Each row of numbers belongs to one of the elements below and depends on some of the facts about them. Some rows are named. Which element is each other row?

There are 5 kinds of fact about the elements: α, ω, Ψ, γ, Φ.
q109 | α 620 | Ψ kiklos | γ q40 | Φ a
q117 | α 302 | Ψ kiklos | Φ e
q120 | α 421 | Ψ kiklos | Φ b
q127 | α 421 | Ψ bamir | Φ b
q145 | α 302 | Ψ kiklos | Φ c
q16 | α 92 | Ψ bribrik | γ q261 | Φ a
q160 | α 302 | ω q250 | Ψ kiklos | Φ b
q162 | α 31 | Ψ bribrik | Φ b
q172 | α 31 | Ψ kiklos | Φ b
q175 | α 421 | ω q390 | Ψ kiklos | γ q595 | Φ a
q180 | α 302 | Ψ kiklos | γ q523 | Φ e
q19 | α 92 | Ψ bamir | Φ a
q211 | α 31 | ω q911 | Ψ bribrik | γ q633 | Φ e
q212 | α 244 | ω q782 | Ψ kiklos | γ q250 | Φ d
q213 | α 620 | Ψ bamir | Φ c
q214 | α 31 | Ψ bribrik | Φ a
q220 | α 930 | Ψ kiklos | Φ g
q226 | α 92 | ω q532 | Ψ kiklos | Φ a
q229 | α 31 | ω q33 | Ψ bribrik | Φ g
q231 | α 620 | ω q475 | Ψ kiklos | γ q816 | Φ a
q233 | α 302 | ω q317 | Ψ kiklos | γ q595 | Φ b
q241 | α 930 | Ψ kiklos | γ q429 | Φ c
q242 | α 92 | Ψ bamir | Φ b
q243 | α 421 | ω q690 | Ψ bribrik | Φ c
q247 | α 302 | Ψ bribrik | γ q669 | Φ a
q250 | α 930 | Ψ bamir | Φ b
q251 | α 92 | Ψ kiklos | Φ b
q260 | α 92 | Ψ kiklos | Φ a
q261 | α 244 | Ψ bamir | Φ a
q267 | α 620 | Ψ bribrik | Φ f
q28 | α 930 | ω q858 | Ψ bribrik | Φ d
q287 | α 92 | Ψ kiklos | Φ f
q3 | α 302 | Ψ bamir | Φ d
q300 | α 92 | ω q837 | Ψ bamir | γ q507 | Φ c
q31 | α 302 | Ψ kiklos | Φ a
q313 | α 421 | Ψ bamir | Φ e
q317 | α 930 | ω q465 | Ψ bribrik | Φ a
q32 | α 620 | ω q416 | Ψ bamir | Φ a
q320 | α 302 | ω q300 | Ψ kiklos | γ q669 | Φ a
q326 | α 302 | Ψ kiklos | Φ b
q328 | α 31 | ω q627 | Ψ kiklos | γ q928 | Φ c
q33 | α 620 | ω q802 | Ψ bamir | Φ e
q334 | α 92 | Ψ kiklos | Φ a
q339 | α 244 | ω q473 | Ψ kiklos | γ q674 | Φ e
q353 | α 302 | ω q861 | Ψ kiklos | γ q928 | Φ c
q359 | α 620 | Ψ bamir | Φ c
q369 | α 620 | ω q220 | Ψ kiklos | Φ a
q37 | α 31 | ω q888 | Ψ kiklos | Φ d
q381 | α 244 | Ψ kiklos | γ q864 | Φ a
q390 | α 31 | ω q646 | Ψ bamir | Φ c
q394 | α 930 | Ψ kiklos | γ q242 | Φ a
q40 | α 92 | ω q513 | Ψ bamir | Φ a
q402 | α 421 | Ψ kiklos | Φ a
q408 | α 620 | Ψ bamir | γ q66 | Φ c
q416 | α 620 | ω q353 | Ψ bribrik | Φ a
q420 | α 92 | ω q381 | Ψ kiklos | Φ e
q427 | α 302 | ω q832 | Ψ bamir | Φ g
q429 | α 421 | Ψ kiklos | Φ b
q443 | α 244 | Ψ bamir | Φ b
q447 | α 92 | ω q326 | Ψ kiklos | γ q402 | Φ c
q452 | α 302 | Ψ bamir | Φ a
q459 | α 930 | Ψ kiklos | Φ b
q465 | α 244 | ω q787 | Ψ bamir | γ q287 | Φ b
q473 | α 244 | ω q606 | Ψ kiklos | γ q127 | Φ c
q475 | α 92 | Ψ bamir | Φ d
q480 | α 92 | ω q427 | Ψ bamir | Φ b
q490 | α 92 | ω q212 | Ψ kiklos | γ q807 | Φ a
q506 | α 620 | ω q581 | Ψ kiklos | Φ a
q507 | α 620 | Ψ kiklos | Φ b
q513 | α 31 | Ψ bamir | γ q580 | Φ a
q517 | α 31 | ω q926 | Ψ bribrik | γ q359 | Φ a
q519 | α 302 | ω q180 | Ψ bribrik | Φ a
q523 | α 92 | ω q369 | Ψ bribrik | γ q928 | Φ a
q530 | α 620 | ω q824 | Ψ bamir | Φ a
q532 | α 92 | ω q320 | Ψ kiklos | Φ b
q537 | α 92 | Ψ kiklos | Φ a
q549 | α 92 | ω q821 | Ψ bamir | Φ d
q57 | α 421 | Ψ kiklos | Φ c
q580 | α 92 | Ψ bamir | Φ a
q581 | α 31 | ω q211 | Ψ bamir | Φ d
q586 | α 92 | ω q241 | Ψ bribrik | Φ f
q594 | α 92 | Ψ bamir | γ q807 | Φ b
q595 | α 244 | Ψ kiklos | Φ g
q598 | α 92 | Ψ kiklos | Φ g
q606 | α 302 | Ψ bamir | Φ a
q608 | α 244 | Ψ kiklos | Φ a
q61 | α 302 | ω q670 | Ψ bamir | γ q40 | Φ a
q618 | α 620 | ω q267 | Ψ bamir | Φ a
q627 | α 92 | ω q594 | Ψ kiklos | Φ b
q630 | α 92 | Ψ kiklos | Φ a
q633 | α 244 | Ψ kiklos | Φ b
q638 | α 421 | ω q70 | Ψ kiklos | Φ a
q640 | α 244 | Ψ bamir | γ q287 | Φ a
q641 | α 302 | Ψ kiklos | Φ b
q646 | α 92 | Ψ bamir | γ q928 | Φ f
q66 | α 302 | Ψ bamir | Φ e
q669 | α 421 | Ψ kiklos | γ q581 | Φ d
q670 | α 930 | Ψ bamir | γ q507 | Φ b
q674 | α 244 | Ψ bribrik | Φ a
q675 | α 31 | Ψ kiklos | Φ c
q685 | α 92 | Ψ bamir | γ q507 | Φ g
q690 | α 930 | ω q986 | Ψ kiklos | Φ a
q698 | α 930 | ω q3 | Ψ kiklos | Φ b
q70 | α 92 | ω q243 | Ψ kiklos | Φ b
q704 | α 92 | ω q857 | Ψ bamir | Φ d
q711 | α 930 | Ψ bamir | Φ c
q724 | α 620 | Ψ kiklos | Φ a
q736 | α 92 | Ψ kiklos | Φ e
q737 | α 930 | ω q523 | Ψ bribrik | Φ a
q738 | α 421 | Ψ bamir | Φ b
q745 | α 421 | Ψ kiklos | Φ e
q749 | α 31 | Ψ kiklos | Φ e
q75 | α 302 | Ψ kiklos | Φ d
q752 | α 302 | Ψ bribrik | Φ a
q754 | α 421 | Ψ kiklos | γ q640 | Φ a
q755 | α 620 | ω q969 | Ψ kiklos | γ q807 | Φ a
q762 | α 620 | Ψ bribrik | Φ f
q774 | α 244 | Ψ kiklos | Φ b
q782 | α 302 | ω q480 | Ψ kiklos | γ q452 | Φ b
q786 | α 421 | Ψ kiklos | Φ a
q787 | α 302 | Ψ kiklos | γ q66 | Φ e
q80 | α 930 | ω q754 | Ψ kiklos | γ q675 | Φ a
q802 | α 92 | ω q394 | Ψ bamir | Φ d
q807 | α 92 | Ψ bribrik | Φ b
q811 | α 92 | ω q32 | Ψ kiklos | γ q669 | Φ a
q816 | α 92 | ω q231 | Ψ bamir | Φ g
q817 | α 620 | ω q811 | Ψ bamir | γ q888 | Φ b
q821 | α 930 | ω q845 | Ψ kiklos | γ q75 | Φ a
q824 | α 620 | Ψ bribrik | Φ g
q825 | α 31 | Ψ bamir | Φ c
q832 | α 620 | Ψ kiklos | γ q904 | Φ d
q837 | α 92 | Ψ bribrik | γ q928 | Φ b
q845 | α 92 | ω q864 | Ψ kiklos | Φ b
q857 | α 620 | ω q517 | Ψ kiklos | Φ b
q858 | α 92 | ω q928 | Ψ kiklos | γ q287 | Φ a
q861 | α 620 | Ψ bribrik | γ q287 | Φ b
q864 | α 302 | ω q530 | Ψ bamir | Φ f
q869 | α 92 | Ψ kiklos | γ q40 | Φ b
q88 | α 421 | Ψ bamir | Φ d
q881 | α 302 | Ψ kiklos | Φ a
q882 | α 620 | Ψ kiklos | γ q864 | Φ b
q887 | α 620 | Ψ bribrik | γ q752 | Φ d
q888 | α 620 | ω q704 | Ψ bamir | Φ b
q891 | α 92 | Ψ kiklos | Φ a
q896 | α 31 | Ψ bamir | Φ a
q9 | α 244 | Ψ bribrik | Φ a
q904 | α 930 | Ψ kiklos | Φ a
q911 | α 92 | ω q724 | Ψ bribrik | γ q891 | Φ d
q914 | α 930 | Ψ kiklos | Φ b
q926 | α 302 | Ψ kiklos | Φ a
q928 | α 92 | ω q736 | Ψ kiklos | Φ a
q943 | α 930 | Ψ bamir | γ q928 | Φ a
q947 | α 302 | Ψ kiklos | γ q752 | Φ f
q969 | α 92 | ω q447 | Ψ kiklos | Φ a
q984 | α 620 | Ψ bamir | Φ a
q986 | α 244 | ω q896 | Ψ kiklos | Φ c
q988 | α 620 | ω q175 | Ψ bamir | γ q75 | Φ a

Some elements and their rows:
[-18  12  12  -9 -29   0  22   6   7 -15 -28   8  -7 -21  41  34  35   4
 -10 -12  19  23 -29 -33  32 -10  10  53 -13   1   8  -7 -24 -21]: q832
[-16  20  11   5 -24   7  43   6 -10 -20 -26  -1   8 -29  21   0   1  -9
 -10 -23  19  17 -28 -14  46   5  -2  34  14 -14   7 -32 -20 -19]: q986
[ 14 -18   3   1  -3  -2  21  29   5 -10 -26 -29  11  -7  51   3  27   6
 -21 -14  14  11 -49  -5  25 -15  -3  -4   1  35  -5 -31 -40 -23]: q3
[ 12  16  12   6  -3  13  15   8   0  -9 -34 -10  -9 -20  35  26  21  12
 -42 -24  14  25 -27 -29  24 -23  -3  26   1  -4  13  -7 -30 -16]: q88
[-17  30   8 -14 -23  -5  32  15   2 -23 -16  26   8 -20   6  12   6  15
  -9 -30   0  16 -16 -38  31  -5  -9  44   8  -6   7   5 -18  -4]: q857
[-10  25  12 -11 -16   2  22   8   9 -24 -23  10 -30 -32  19  41  25  10
 -44 -19  20  10 -35 -35  25 -13   0  28  -7   3  -4  -1 -26 -14]: q416
[  2  27  16   3 -11  -3  40  13   7 -13 -35  -3 -25 -29  12  31   9   2
 -33 -21  26  16 -28 -22  36 -14   5  33  -6  -5   7  -5 -26 -16]: q334
[ 33  -2   2  -2  -8 -13  44  24  12 -23 -12 -25  17  -3  24 -11   8  15
 -12 -30  18  16 -39  -9  28 -23 -14  -4  14  19   7 -23 -23 -15]: q117
[ -9  23   7   0 -11  26  16  12   4 -19 -16   8   3 -25  20  29  10  11
 -29 -30  10  19 -17 -46  22 -22 -18  42  11  -6  17   5 -18  -3]: q33
[-11  32   8  -5 -20   2  40  13  -3 -18 -18  18   6 -26   0   4  -5  10
 -21 -31   8  17 -13 -24  35  -8 -12  39  12 -11   7  -1 -16  -6]: q845
[-22  16   8  -6 -24   8  38   3  -9 -22 -16   7  -4 -25  23   9   7   2
  -9 -32  21  22 -23 -32  42  -2  -2  35   7 -15  14 -14 -14 -10]: q447
[ 24   6  12  -3  -4  -3  36  15  11 -19 -23 -12 -25 -28  14  18  13  11
 -51 -26  29   6 -45 -10  28 -20 -12  -9  -1   8  -5 -13 -33 -13]: q317
[ 28   1  13   0  -9  -6  48  20   9  -9 -25 -23 -30 -23  10  15   2  10
 -32 -34  29  11 -37 -12  34 -26  -3  -2  -8   5  10  -2 -35  -9]: q821
[ -8  18  18  -5 -16   4  21  -5   6 -16 -25  -3 -37 -32  14  31  15   8
 -44 -23  27   7 -37 -22  34 -12  -2  20  -8  -9  -4  -6 -33 -17]: q16
[-16  16   8  -7 -26   5  27   5  -6 -20 -27   7  12 -22  32  17  20  -2
  -6 -15  14  27 -24 -24  36   0  -1  46   4  -4   3 -21 -23 -19]: q736
[  4  31  10   8  -1  20  22  27  10 -11 -28  -1 -33 -37   8  44   4  12
 -52 -31  18  10 -25 -42  22 -28  -7  26  -4  -5  17  18 -25  -1]: q618
[  5  26  15   4 -12   0  38  15   7 -14 -33  -6 -26 -30  12  30  10   0
 -32 -19  23  15 -31 -25  38 -11   9  28  -8  -8   6  -6 -26 -15]: q891

Which element is each row?
No name comes twice in this set of rows, the named rows included.
[ 11  23  15  -3 -14   4  39  17  15 -16 -25  -4 -42 -32   4  40   7  15
 -34 -35  26  15 -23 -37  28 -29  -2  34 -13 -10  21  21 -18  -5] : q755
[ -7  27  14  -5 -20  -2  33  22   8 -16 -30   9 -22 -28  24  41  19   6
 -24 -19  22  16 -32 -39  34 -11  12  39 -13   3   3   0 -25 -14] : q369
[  1  16   4   0 -12  -8  43  14   2 -17 -18  -5  12 -17   4 -16 -10   6
 -13 -32   8  11 -25  -1  39  -3 -14  13  16   3   1 -13 -20 -11] : q172
[  9  25  19  12 -13   0  42   9   1  -6 -40 -14 -25 -36  11  22   0  -3
 -32 -19  31  15 -34  -5  43  -6   6  26  -5 -10   2 -16 -31 -20] : q608
[ 26 -11   2  -9 -11 -12  38  11  10 -16  -9 -19  19   4  12 -20   6  22
  -5 -31  10  14 -29   7  29 -23 -19   1   7  17   6  -8 -28 -10] : q947
[ 32  11  12  -1   2   2  38  15  17 -19 -17 -21 -32 -33  -2  18   3  17
 -57 -34  32   6 -39  -7  22 -29 -20  -8   1   5   2  -9 -28  -3] : q737
[  3  26   7   3  -7  30  25   4   3 -14 -15  -1   4 -27   1  13  -4  13
 -37 -35  12  18 -10 -27  22 -27 -29  35  19 -17  18   2 -18   0] : q816
[-29  -4   0   1 -15  19  -3   1  -5  -1 -19  25  19 -15  33   8  20   3
 -10 -21  11  24 -16 -10  42  -7  -7  49   6 -10 -11  -8 -24 -15] : q646
[-11  -4   3 -12 -23  -7  40  13  -8 -25 -14  -4  12  -9  39  -5  17   4
   1 -29  14  19 -37 -22  42   1  -2   9  10   7   6 -28 -23 -17] : q241
[ -4  15   5  -8 -11  -3  30   3   4 -26  -9  -2   9 -22   1 -15   0  14
 -32 -30  13   4 -31   6  32  -3 -24   2  21   4 -12 -20 -35 -11] : q162
[ 11   9  16   9 -14  17  46  -5   4  -8 -28 -20 -20 -31   0  21  -1   0
 -30 -25  37  18 -22  -3  34 -24 -10  37  -2 -21  14  -7 -27 -10] : q212
[ 12  15  12   7 -17  23  46  -8   3 -16 -16 -14  -7 -33  -8   8 -11   6
 -23 -38  29  18 -16  -5  34 -23 -22  36  12 -23  23  -3 -17  -3] : q339
[-21  30   9 -13 -18   3  20  -6  -3 -28 -14  18  -3 -23   1   1   8  20
 -32 -31   8  11 -21 -18  28  -2 -21  30  19 -11  -4  -5 -20 -10] : q807
[  2   3   8  -1  -9   7  15   6   8 -10 -16   8 -40 -33   9  37  16   8
 -47 -31  43  15 -36 -13  48 -19  -6  19  -6 -19 -12  -3 -17  -4] : q523
[-17   7  15   1 -21  -1  36   4  -8  -4 -41 -10 -25 -30  31  18  12 -13
 -18 -13  26  12 -37  -3  49   2  16  30 -13  -4  -3 -19 -37 -27] : q381

The same elements again, as new rows of numbers:
Some elements and their rows:
[ 25  26   3  18  -7   4  10   6  -7 -32 -24  -4   1  14  -6 -12   4 -20
   0  16 -47 -23  15  46 -31 -16  24 -14   4  19]: q737
[ 11  -7  -4 -11  21   3  -4  22   9  -8 -58  24  -2  11  -5  -7  25  -8
  -3  28 -21  -1  44  44 -30 -10  17 -13 -10  14]: q507
[ 32  22  17   4   5  -8  31   1   2 -20 -34  -3   3  18  -8 -20  -6  -3
  -1   5 -28  13   2  48 -21 -15  22 -19 -10  15]: q752
[ 18  21   9  -9   5  -9  16  30 -22 -25 -15 -15   7  15 -11 -33   4  10
  -1  16 -35  19  -5  34 -57  -2  23   2  -6  18]: q594
[ 28  25   9  14  -7   5  12  12  -1 -15 -29   5   2  17  -9  -9   5 -19
  -1  10 -42 -17  21  48 -20 -10  23 -13  -8  11]: q229
[ 23  16  19 -42  -6 -22  46  31 -27 -11 -25   1  20   8   5 -30   5  -8
   8  37 -18  13 -39  33 -37   2  15   4 -12   6]: q429
[ 36  30  21  20  -6   0  27  22  -9  -2 -20   3  17  16  -9 -18  -8  -8
  -4  10 -53   1  16  31 -25  -5  26   2 -17  23]: q61
[ 28  14  20  -3   2  -2  32  13  -5 -11 -33   3  13  21  -7 -20  -2  -2
   0  13 -32  24  10  35 -30 -10  20 -13 -17  27]: q66
[ 38  24  29   1   5 -15  27  33   6  16 -35  17  24  14 -11  -9  -3 -13
  -4  23 -25 -11   2  34 -20   6  24  -1 -25   4]: q381
[ 26  18  10   9  21   8  -2  21  18  -5 -39  25   3  30 -20  -1  14  -6
 -11  16 -27 -11  43  45 -34  -7  24 -23 -17  27]: q32
[ 30  19   6  17   4  17   4  20  11  -4 -36  27   6  20 -13   2  13 -18
  -5  19 -46 -22  47  39 -23 -12  24 -16 -16  28]: q618
[ 15  10  17  -7  25 -30  17  23  -4 -26 -29 -17  18  18  -8 -27  -3   4
  -7  31 -20   9 -11  35 -47  -3  19  -8  -2  22]: q736
[ 26  15   3  20  10   1  -5  26  14   3 -48  21  10  11 -11   3  10 -22
 -10  26 -39 -32  45  36 -18  -6  27  -7 -13  17]: q755
[ 10  -3   4 -13  55 -14 -21  43  27 -10 -51  20   0  25 -28 -15  23  17
 -16  17   7   6  37  50 -60   7  23 -20 -16   6]: q832
[ 14  12   9  -3  37 -21   3  20  10 -24 -38  -3  13  24  -4 -18   5  -4
 -12  33 -18 -13   7  41 -46 -11  19 -17   0  28]: q690
[ 38  38  29 -23  -7 -16  49  30 -25 -12  -7   1  20  24  -7 -26  -3  -5
  10  21 -21   9 -41  33 -38   2  23   0 -17  21]: q313
[ 26  29  11   2  -9   3  37   5 -19 -27 -26  -6  15  12   5 -21  -4 -15
   0  29 -47   6  -4  33 -28 -21  17  -5  -5  36]: q40

Which element is each row?
No name comes twice in this set of rows, the named rows included.
[ 38  29  17  16   4 -11  18  18  -2  -9 -26  -8   7  21 -18 -22 -11  -1
  -3   0 -31   6   0  44 -29  -6  31  -8 -14   7] : q247
[ 17  -1   2  -3   3   2   4  27 -10 -12 -45  10  11  -5   3 -12  16 -16
  -4  29 -42  -5  27  39 -33   1  17   2  -9   9] : q37
[ 21   5  10   2  18 -13  10  24   4 -11 -39   7  14  13  -6 -11  10 -12
  -5  26 -25  -7  24  39 -29  -4  21 -10 -10  18] : q749
[ 27  14  11  -5  -2   5  24  24 -12 -11 -29   4   8  10  -9 -27   2   3
  -3  10 -42  28  13  39 -39   1  16   4 -18  14] : q3
[ 21  11   2  -6  -3  11   9  26  -9 -16 -38  13   1  11  -6 -20  18  -1
  -1  15 -38  11  26  36 -39  -9  20  -6 -12  20] : q581
[ 12  11  -5 -10   0  11   5  18 -14 -31 -29   2   1  12  -5 -20  18  -7
   0  22 -42   7  21  40 -48 -13  18  -7  -3  28] : q250
[ 12  11   3  -1  23 -14  10  14   1 -25 -41   4  14  17   1 -14   7 -11
 -11  38 -29 -15  14  40 -36 -20  19 -12   1  28] : q904
[ 31  22  26  -4  31 -15  22  23   8 -12 -26   1   8  32 -25 -24  -7  15
 -14   7 -15  27   3  47 -49  -2  23 -15 -19  24] : q427
[ 37  35  31 -16  -3 -30  45  33 -19  -4 -20  -3  30  12  -3 -21  -9 -15
   2  35 -27 -11 -43  31 -29   2  24   5 -14  10] : q175
[ 22  25   3  15   3   0   6   7  -6 -36 -26  -7  -1  20 -11 -14   7 -13
  -2  16 -37 -16  10  49 -37 -17  25 -18   4  19] : q317
[ 30  18  10  14  10  -7   5  21   4 -15 -26   0   2  23 -19 -13   8  -5
   1   0 -24  -4  19  49 -36  -2  28 -17  -8   7] : q211
[ 14  18   4  12  21 -13   3  20  -1 -19 -34  -3  17  14  -6 -11   6 -13
 -10  34 -36 -21  13  36 -39 -10  27  -1  -1  22] : q821
[ 27  27  39 -23   9 -30  53  26 -19  -5   4   4  29  10   4 -15  -7 -12
   3  32 -36 -20 -36  40 -32  26  21   3 -12   4] : q754
[ 13  14  -4   0   0   8  -2  29 -15 -22 -23  -3   2  13 -10 -25  17  -3
  -2  19 -44  -1  21  38 -52  -6  24   2  -6  21] : q670
[ 31  27  13   9   7   3   8  23   3  -9 -27  12  11  21 -14 -10   5  -6
  -5  17 -42  -6  25  37 -32  -8  25  -9 -12  25] : q513

